Here is a tiny trained network, its code and every weight. The questions are about switching its units off for an input and a class, where a switched-off unit gives its printed mean instead of its output.

import numpy as np


def w(rows, s, z=0):
    codes = np.array(rows[::2]) - 128.0
    scale = np.full(codes.shape[1], s)
    scale[-1] = z or s
    return codes * scale


def f(y):
    return np.maximum(y, 0)


def log_softmax(a):
    a = a - a.max(-1, keepdims=True)
    return a - np.log(np.exp(a).sum(-1, keepdims=True))


def net(x, mask):
    res = np.array(x, float).reshape(1, 3) / 4 @ E
    y = f(res @ A[0][:, :-1].T + A[0][:, -1])
    res = res + np.where(mask, y, B[0][:, -1]) @ B[0][:, :-1]
    return log_softmax(res[-1] @ U[:, :-1].T + U[:, -1])


A, B = {}, {}
E = w([
[164,29,9],'x0',
[31,61,128],'x1',
[174,42,255],'x2',
],0.0089)
A[0] = w([
[46,208,58,117],'n0',
[235,176,139,94],'n1',
[119,77,204,129],'n2',
[85,66,80,107],'n3',
[104,200,163,102],'n4',
[227,174,139,191],'n5',
[200,76,164,11],'n6',
[161,41,77,33],'n7',
[83,147,182,162],'n8',
[193,160,154,56],'n9',
[121,192,149,57],'n10',
[194,172,5,139],'n11',
],0.021,0.012)
B[0] = w([
[245,135,154,227],'n0',
[174,151,181,196],'n1',
[93,143,169,221],'n2',
[178,122,83,202],'n3',
[158,113,87,190],'n4',
[181,114,75,227],'n5',
[172,108,41,174],'n6',
[214,152,179,204],'n7',
[106,137,168,198],'n8',
[123,132,180,160],'n9',
[116,108,82,164],'n10',
[1,118,116,250],'n11',
],0.041,0.017)
U = w([
[154,99,35,5],'0',
[166,144,195,253],'1',
[8,120,157,115],'2',
],0.017,0.002)

Each question gives the input, the list of numbers given to net, and the class t.
The units are the neurons (one row each of A and B). Each row of codes is followed by its name. A weight is (code - 128) times the scale printed after its matrix; where a second scale follows, it is the last column's (A, B and U).
mask holds one flag per neuron, in row order. A switched-off neuron (its flag False) gives its mean, the last column of its row in B, instead of its output. The means were averaged over made-up inputs and are rounded, as every weight is.
A unit's drop is (log p(t) with every unit on - log p(t) with that unit switched off) / (log p(t) with every unit on - log p(t) with every unit switched off).
The circuit of an input: a set's keep is (log p(t) with only the set's units on - log p(t) with every unit switched off) / (log p(t) with every unit on - log p(t) with every unit switched off). Starting from all 12 units, units are removed one at a time, each time the one whose removal leaves the highest keep (on an exact tie, the one counted first), for as long as the keep stays at least 0.8.
circuit, biggest first: the units of the circuit, biggest drop first
most important unit: the unit with the biggest drop
k most important neurons: the k neurons with the biggest drops, biggest first
drop of u: that unit's drop, to one decimal
input [7,-8,6], class 0: circuit, biggest first : (n6)
input [-8,-2,-5], class 0: 3 most important neurons : (n4 n10 n7)
input [0,1,-7], class 1: 3 most important neurons : (n0 n5 n6)
input [0,1,7], class 2: 3 most important neurons : (n0 n2 n7)
input [1,-3,-1], class 2: 2 most important neurons : (n0 n3)
input [4,-8,8], class 0: 4 most important neurons : (n6 n5 n0 n8)
input [3,0,-1], class 2: circuit, biggest first : (n5 n0)
input [6,3,2], class 1: 4 most important neurons : (n7 n5 n6 n4)
input [-1,-8,-5], class 0: 3 most important neurons : (n5 n0 n11)
input [-1,3,6], class 2: 2 most important neurons : (n0 n7)
input [6,-3,7], class 0: 4 most important neurons : (n6 n0 n8 n5)
input [1,-3,2], class 0: 2 most important neurons : (n7 n0)
input [1,-1,1], class 0: 3 most important neurons : (n11 n7 n2)
input [-5,0,-8], class 0: most important unit : n4
input [7,6,3], class 1: 2 most important neurons : (n7 n5)
input [5,-1,-6], class 2: 2 most important neurons : (n11 n5)
input [-8,-6,-6], class 0: drop of n4 : 1.4
input [-5,8,3], class 2: drop of n2 : 0.0
input [6,-4,-8], class 2: drop of n11 : 3.0
input [-1,-8,-4], class 0: most important unit : n5
